Here is a tiny trained network, its code and every weight. The questions are about switching its units off for an input and a class, where a switched-off unit gives its printed mean instead of its output.

import numpy as np


def w(rows, s, z=0):
    codes = np.array(rows[::2]) - 128.0
    scale = np.full(codes.shape[1], s)
    scale[-1] = z or s
    return codes * scale


def f(y):
    return y / 2 * (1 + np.tanh(0.7978845608 * (y + 0.044715 * y**3)))


def log_softmax(a):
    a = a - a.max(-1, keepdims=True)
    return a - np.log(np.exp(a).sum(-1, keepdims=True))


def net(x, mask):
    res = np.array(x, float).reshape(1, 4) / 4 @ E
    y = f(res @ A[0][:, :-1].T + A[0][:, -1])
    res = res + np.where(mask, y, B[0][:, -1]) @ B[0][:, :-1]
    return log_softmax(res[-1] @ U[:, :-1].T + U[:, -1])


A, B = {}, {}
E = w([
[47,44,177,255,75],'x0',
[36,247,50,160,70],'x1',
[117,123,106,152,141],'x2',
[213,118,15,145,69],'x3',
],0.0072)
A[0] = w([
[35,171,174,140,234,230],'n0',
[139,158,63,191,24,225],'n1',
[95,172,110,79,120,227],'n2',
[159,148,49,132,68,252],'n3',
[132,67,171,106,154,140],'n4',
[100,51,118,144,178,63],'n5',
[151,89,85,96,183,215],'n6',
[211,110,98,188,132,253],'n7',
[94,137,162,186,18,234],'n8',
[105,195,66,49,55,220],'n9',
[180,111,126,133,201,225],'n10',
[118,80,82,218,93,166],'n11',
[132,81,152,155,176,181],'n12',
[116,154,85,81,140,155],'n13',
[91,84,97,172,140,224],'n14',
[152,123,193,118,182,253],'n15',
[126,100,132,88,183,212],'n16',
[140,83,133,246,123,245],'n17',
[246,168,148,178,131,160],'n18',
[112,157,164,212,141,45],'n19',
[181,69,68,110,182,182],'n20',
],0.012,0.0033)
B[0] = w([
[181,199,90,205,143,254],'n0',
[95,102,44,53,173,242],'n1',
[203,57,104,186,176,188],'n2',
[98,63,134,79,190,225],'n3',
[112,118,130,160,77,207],'n4',
[142,70,209,163,91,175],'n5',
[147,145,99,110,57,189],'n6',
[144,166,194,2,88,206],'n7',
[133,190,122,142,193,242],'n8',
[126,50,106,150,181,237],'n9',
[148,181,138,108,79,203],'n10',
[90,167,159,37,158,216],'n11',
[69,122,164,127,70,201],'n12',
[191,75,117,169,126,174],'n13',
[90,181,203,99,133,195],'n14',
[126,202,139,198,77,226],'n15',
[205,156,155,170,68,189],'n16',
[23,148,171,82,107,252],'n17',
[157,117,122,81,87,178],'n18',
[99,148,187,146,146,171],'n19',
[203,208,148,57,106,205],'n20',
],0.0078,0.0085)
U = w([
[216,217,132,132,52,238],'0',
[77,58,235,226,63,48],'1',
[254,191,106,52,107,81],'2',
[111,96,177,37,29,4],'3',
[205,143,89,163,234,255],'4',
[108,181,146,184,208,136],'5',
[170,12,61,70,116,38],'6',
[121,140,88,79,192,105],'7',
],0.0083,0.0028)

Each question gives the input, the list of numbers given to net, and the class t.
The units are the neurons (one row each of A and B). Each row of codes is followed by its name. A weight is (code - 128) times the scale printed after its matrix; where a second scale follows, it is the last column's (A, B and U).
mask holds one flag per neuron, in row order. A switched-off neuron (its flag False) gives its mean, the last column of its row in B, instead of its output. The means were averaged over made-up inputs and are rounded, as every weight is.
A unit's drop is (log p(t) with every unit on - log p(t) with that unit switched off) / (log p(t) with every unit on - log p(t) with every unit switched off).
The circuit of an input: a set's keep is (log p(t) with only the set's units on - log p(t) with every unit switched off) / (log p(t) with every unit on - log p(t) with every unit switched off). Starting from the 12 units with the biggest drops (on a tie, the unit counted first), units are removed one at a time, each time the one whose removal leaves the highest keep (on an exact tie, the one counted first), for as long as the keep stays at least 0.8.
units of the circuit, in order: the units of the circuit, biggest drop first
k most important neurons: the k neurons with the biggest drops, biggest first
drop when u is switched off: that unit's drop, to one decimal
input [2,-5,-6,5], class 3: units of the circuit, in order : (n0; n7)
input [7,7,8,3], class 7: units of the circuit, in order : (n1)
input [8,-8,5,2], class 3: units of the circuit, in order : (n7; n11)
input [1,-8,-2,-6], class 1: units of the circuit, in order : (n5; n4)
input [8,6,-1,2], class 7: 2 most important neurons : (n1; n11)
input [7,5,5,-7], class 5: 2 most important neurons : (n8; n0)
input [7,2,-6,5], class 7: 2 most important neurons : (n8; n1)
input [7,3,-1,-8], class 5: 2 most important neurons : (n8; n0)
input [7,-5,0,2], class 3: 2 most important neurons : (n11; n7)
input [8,-1,-7,8], class 3: 2 most important neurons : (n7; n17)
input [8,-4,-3,3], class 3: 2 most important neurons : (n11; n7)
input [5,5,3,3], class 7: drop when n1 is switched off : 0.2
input [4,-3,-8,8], class 3: drop when n17 is switched off : 0.1
input [8,4,-6,0], class 5: units of the circuit, in order : (n8)
input [5,-7,-4,5], class 3: drop when n9 is switched off : 0.0
